Rows, each with the grade of its hidden value
In the rows, zero is written as 100.
[110  92  72 106 101 110 109  99 103  97  97  97 107 101  87 142 108  99
  73  98 103 106  49 108 104 114  99  96 110 100 101 142 111 110 136 112
  67] | B
[ 97  91  57 127  99 116 120  82 103 134 123  79 108  98  91 123  87 106
  79 112 139 103  27  98  98 143 109  96  74  79 125  94  78  92  77 101
  48] | K
[103 108  51 127 105 117 116  62 115 103 120  89  96  94  99  77  79 105
 163 141 129  93 117  94 117 146 104 102  81  86 111  45  49  88  30  94
  77] | D
[ 79 108 127  98 101  91  90  81  96  96 105  96  94  95 117  64  84 101
 140 105  93  98 166  85 111  91 111 102  89  96  91  66  79  82  62  87
 124] | U
[100 106 117  69  84  80  94 113 103  91  73 104 101 106 100 145 111  96
  98  61  69  93 133 101 102  88  80 104  88  99  89 103 113 101 170  92
 115] | K
[ 92 104 110 110 110  95 103  90  94 112  96  96  91  99 121 100  84 100
 114 115 102  96  73  86 106 103 111  99  90 100  97  98  99  89  75  94
 106] | D
[ 97  99 105 119 124  96 110  74  91  95 125 109  99  96 146 117  85 110
 130 141  86 128  75  86 146  98 103  96  85 123  92 137 126 145 151  97
  61] | U
[ 92 101 108 107 118  98 106  75  97  96 104 100  94  98 145  95  83 107
 118 131 102 111  56  69 139 107 116  97  99 101  89 104  82  95  80  85
  64] | K
[105 104  76 121  94 105 110 132 101 126  64  87  94 104  81 155  91  91
  68  75 123  84  16 112  72 119 104  99  95  88 120 120 107  83  99 109
 122] | D
[ 81 103  96 121 102  95 118 132  93 140  67  83  95 105 124 153  70  99
  83 111 132  94   1  95 100 123 103 101  73  94 118 128 112  85 107 101
  74] | K
[ 81  98 138  76  93  86  89  98  92 100 107  98 103  99 116 100  97 103
 112  61  83 101 133  95 103  75  99 100  84  92  94  84 102  98 117  86
 118] | U
[100 123 126 104 111  81  92 145  97  85  49 105  74 101 144  78  89  80
 147  99  64  71 106  98  98  99  84 105  93 116  95  97 123  75  86 103
 172] | B
[112  97 106 142 134  97 121  92  84 116 117 111 101  96 176 128  81 108
 125 188 102 125  15  72 153 109  97  93  85 134  94 178 141 145  89 103
  35] | D
[ 99 108 117 104 109  90  99 103  96  82  83 110  96  99 125 123  99  98
 129 110  70 107 105  98 118  88  98 101 103 116  87 135 126 124 155 101
 110] | C
[111 100 139  74 104  73 101 156  92 108  57 106  89 103 138 151 104  90
  99  57  51  89   7 105  95 102  67  99  80 111 105 132 154 120 186  93
 122] | K
[114 105 112 101 114 100  89  81  97  59  98 118  92  97 115  79 108  97
 124 112  61 103 132  97 119  79 113  98 125 114  75 106 101 108 103 100
 130] | B
[ 91 105  76 135 116 115 108  68  98 102 116  93  93  97 119  77  75 105
 114 144 138 104  82  80 118 111 133  97  98  95 101  89  63  80  11  96
  90] | B
[104 104  99  97 100  89 100  68 105  83 117 112 101  94 103 106  97 110
 163 119  66 109 192 105 122 100  81 103  80 115  89  90 117 141 160  94
  99] | U
[ 78 109 129  99 104  92  93 108  93 104  81  92  93  99 134  79  77  96
 133  96  92  89 103  88 102  89 103 103  94  96  96  86  88  78  67  93
 127] | K
[110  96  88 125 116 107 117  79  98 105 107 102 106  95 131 124  86 108
 128 154 104 116  64  99 136 126 103  96  99 109  95 135 101 126 121 104
  46] | C
[ 92 102  85 137 116 113 110  80  95 115 108  92  95  98 121  84  75 103
  96 135 141 103  53  77 113 117 136  95 102  92 104  94  65  74   0  95
  86] | B

New part:
[103  99  65 101 130 104  89 120  81 161 112 114 102 124 111  94  98  95
 118  92 108 100  93  99  95 107  96 117 117  99  99 104  46  81 102 124
  93  81 113 115  83] | HQ
[103  95  71 102 131 107  87 133 107  80 109 113 104 107 108  96  98  93
  99  95 116 107  92  95  92 111 107  88 112  99  80 108 157  74 102  79
 104 115 125 111  62] | HQ
[100  96  78 103 131 107  90 135 109  78 107 109 102 105 107  94  99  92
  96  97 113 108  93  94  88 111 112 112 113 119  96 108 158  76 101  77
 108 117 119 110  82] | Zm
[104 100 120  99 107 101 106 126 104 162 118 114 105 130 114  96  97  98
  81  87 108  96  93 102  95 106  94  97 117  94 104 105 166  98 106 114
 110 114 115 119  78] | Zm
[ 94  93  88 104 142 113  91 136 109  87 103 107 105  87 103 100  99  91
  90  98 105 119  91 101  92 117 126 134 113 116  88 113 139  62 102  64
  95 116 116 109  78] | Pj
[110  94  88 111 131 113  92 144 106  77 104 119  99  98 105  81 100  91
  96 101 116 110  94  92  94 110 110  88 112 102  91 107 157  73  98  74
 108 116 114 108  56] | Qb
[105  99  74 100 119 102  89 102 102  68 110 115  98 117 110  87  98  92
 127 100 102 102  93  99  95 104 100  92  94 105 102 101   7  82  98  89
 106  83 113 111  89] | HQ
[107  96  80 102 133 106  90 137  66 123 108 110 103 109 108  95  98  93
 111  95 126 106  92  95  94 109 106  91 115 100  97 107  92  77 101 116
 107 101 118 114  80] | HQ
[ 96  93  75 102 139 111  93 128 109  87 108 108 106 100 106  93  99  92
  90  92 122 112  91  92  93 108 110  87 110  96 167 112 132  68 104  69
  95 117 115 113  76] | Qb
[116  97  46 101 133 104  89 128 106  78 111 112 104 118 111  96  98  95
  96  92 152 101  92  98  95 108 101  93 115  98  99 106 149  78 103  85
 107 115 161  87  81] | Zm
[ 94  91  93 105 138 113  92 120 111  83 101  99 104  83 102  97  99  79
  92 102 124 120  91  86  92 117 121 109 107 101 147 112  21  62  99  62
  47  97 117 110 116] | Qb
[101  97  75  93 129 103  89 140 104  51 109  94 101 112 110  92  98  93
 109  98 107 102  93  97  97 107 104  98 101 102  98 104  52  65 100  64
 106  86 117 111  99] | Qb
[106  84  64 101 110 100  93 134 102  76 113 116 101 124 113  90  98  96
  99  93 101  96  93 102  96 103  95  39 115 100 103 102 168 100 102  90
 116 113 119  66  83] | Pj
[107 101  64  99  82  99 110  85 102  72 117 117 102 134 116  91 105  92
  98  91 100  91  96 105  96  92  92  96 108  93 133 102  59  92 103 116
  97 114 117 116  83] | Pj
[ 84  93  70 102 120 109 105 124 131  92 110 100 107  99 105 104  98 106
  69  90 115 110  92  92  92 118 112  90 116  94  87 114 154  65 106  69
  96 123 112 112  74] | MQ
[ 96  93  73 102 141 109  89 127 109  89 109 107 106 102 106 102  98 117
  91  91 123 112  92  92  93 114 115  90 115  95  86 111 169  67 105  50
 104 115 118 113  77] | Pj
[103  98  70 101 120 103  98 106 103  72 111  96 101 117 111  91  98  93
  96  96 108 100  94  99 111  90 102  93  77 101 150 104  46  82 108  86
  96 113 117 112  84] | MQ
[105  99  71 102 136 101  89 137 102  68 111 114  99 121 112  87  98 107
  98  98  97  97  93 100  96 102  99  93 113 103  55 101 168  87  99  91
 117 114 118 112  86] | HQ
[104 100  64  97 127  90  88 131 102  78 115 115 102 128 112 101  88 139
  98  93 103  96  92 102  95 104  95  95 117 100  52 102 182  87 103  78
 113 114 117 114  83] | Pj
[102  99  49  98 132  94  87 120 105  82 120 114 106 131 114 122  89 126
  96  84 111  96  92 103  94 112  92 101 117  93  30 106 163 100 108  90
 107 116 114  80  79] | Pj
[ 99  95  70 101 128 107 102 129 112  84 109 110 105 106 108  99  98  94
  70  93 117 108  92  94  93 112 107  69 115  98  93 109 174  72 104  77
 103 126 115 107  79] | MQ
[101  98  68 101 132 104  88 131 106  77 112 113 103 116 110  94  98 126
  98  94 108 102  92  98  94 109 102  79 115  99  34 106 165  80 102  84
 121 113 116 112  49] | Qb

Next part:
[ 93  86 104 108  99 102  98 115  86  98  96  97 101  76 101  91 109 102
 108  91  93 109  74 131  63  86 102  78 105  88  93  78  89 103 109  94
  89 100  89  78 108 103  98 116 115 101 105  54  90 109 119  81  90 114
 106  97  78  91 101 106  56 139 109  96 109 100 118  82 126  91 107 102
 120 100] | (55)
[101 105  95 106  98 106 100  92  96  93  87 103  77 115  96  98 116 102
  90 107 103 102 107  91 112  94  96 122 100 124 104 110 113 115  95  85
 110 104 105 109  99 106  93 103  86 100 101 100 103  96 101  92  97  97
  96 113 112 103 102  96 109  89  94 101  95  77  81 111  87  89  97 100
  94 102] | (57)
[107 124  95  88  98 103 101  70 128 131 131  98 116 129  90 124  98 110
  83 102 112  89 134  68 163 131 114 154  74  93 103 144 104  94  92 164
 102  87 114 168  92  88 102  89 113  94  84 200 116  91  74 153 105  71
  88 107 130 110  98  95 158  76  78  85  85 124  64 108  84 132  96  85
  75 100] | (53)
[ 91  83 103 129  93 106  96 129  65  89  74  97  73  70  91  82 137 110
  99  83  90 118  53 145  45  75  93  70 109  99  92  58  94 123 107  85
  91 104  87  83 123 112  86 126 106 102 107  21  89 106 127  48  76 130
 107 113  64  84 102 110  46 142 114  88 110  79 120  87 158  56 115 106
 138 101] | (53)
[109 111  97  66 107  92 104  66 130 120 137 102 137 125 115 125  60  88
 104 118 112  77 158  43 198 124 109 128  87  97 109 147 103  76  95 127
 106  94 113 106  72  86 120  68 101  97  91 200 112  95  71 161 129  64
  93  74 136 120  99  88 157  51  85 114  92 136  81 108  34 144  83  93
  59  97] | (55)
[ 97  83 101 117 102 100  99 112  78  65  64 104  70  86 109  78 104  93
 105 107  92 108  85 109  59  68  80  81 121 126 102  65 107 115 104   8
 112 113  93  46 111 113  94 105  73 106 113  20  94 102 120  52  93 121
 107 107  93  94 103 101  73 104 111 117 107  57 109 105 102  58 101 109
 117  99] | (57)
[ 95  96  96 115  95 109  98 101  94 103  90  99  90 103  88  99 132 108
  88  94 101 113  92 109  97 107 101 120  91 108  95  63 103 119 100 127
 102  95 100 115 108 104  85 104 104  97  95 113 101 102 104  80  86 105
  97 115  94  99 100 103 104 111  93  87 101  87  89 100 125  90 105  99
 108 101] | (60)
[101 113  93 102  97 107 100  80 107 102 106 100  91 120  92 109 119 108
  85 102 107  98 116  82 132 113 101 134  88 108 105  96 108 110  95 125
 106  94 108 140  97  99  94  94  99  97  92 175 106  97  94 109  98  88
  92 110 112 104 100  95 130  87  85  92  92  91  72 109  97 112  98  93
  93 102] | (60)
[ 94  88 105 107  99 100  98 131  85  92  93  98  97  76  99  92 104 101
 110  90  93 108  75 126  61  84  98  63 108  84  93  82  89 101 114  77
  88 100  89  84 112 103 100 116 111 102 107  48  93 108 112  83  93 115
 106  94  73  92 100 106  60 125 114  97 109 103 126  82 131  88 106 104
 120 100] | (58)
[115 110 102  91  98  85 103  67 111 106  98 101 106 127  93 101  84 102
  90 101 107  90 124  78 141 112 103 142  94 105 113 140 115  82  82 103
 108 104 113 141  92  96 106  91  92 104  94 176 109  84  84 126 108  90
  96 104 128 106 100  94 131  75  88  94  88 108  80 121  68 127  96  96
  72 103] | (60)
[ 90  81 104 114  99 103  98 128  75  87  85  98  94  64  99  84 112  99
 110  88  89 115  61 146  43  79  91  59 114  93  91  65  90 109 111  66
  88 100  84  65 115 109  96 122 106 101 109  25  88 110 118  62  86 127
 111  99  71  86 101 108  49 134 115  99 113  92 133  83 145  68 109 106
 133  99] | (55)
[103 122  94  91  95 104  99  77 114 125 122  98 112 128  89 122 108 110
  85 100 111  92 126  77 152 125 116 158  76  92 100 124 105  98  93 162
 100  85 110 159  96  89  97  92 116  94  88 199 109  93  82 137 102  76
  90 105 108 107  99  97 144  87  81  85  89 120  71 107  92 131  98  90
  86 101] | (53)
[106 114  98  81 109  96 104  68 140 125 139 100 147 120 122 126  52  87
 110 119 108  78 156  48 148 125 112 113  86  86 105 144  96  71  99 132
 101  89 107 100  70  81 122  74 107  95  90 177 110 101  70 167 131  64
  94  73 127 118  97  90 161  68  92 116  93 141  92  97  44 125  83  92
  72  98] | (58)
[ 95  78 103 111 104 101  99 118  81  67  75 103  85  77 113  77  97  88
 112 104  90 110  79 117  34  66  81  57 127 119  99  55 102 113 106  24
 104 116  90  32 109 112  97 104  78 106 116   0  93 106 121  55  96 123
 111 100  76  93 102 103  55 109 117 117 110  66 122  98 102  60 102 110
 119  98] | (60)
[ 99 101 103  96 101  97 100 103 106 114 115  96 118  99 102 108  88 102
 105  95  99  98  99 103 108 111 112  92  91  78  96 109  91  85 105 133
  79  91  98 110  97  92 107 101 121  96  98 127  99 104  94 120 104  94
 100  88  92 100  98 102 105 112 102  93 102 128 112  87 112 117 101  96
 101  98] | (58)
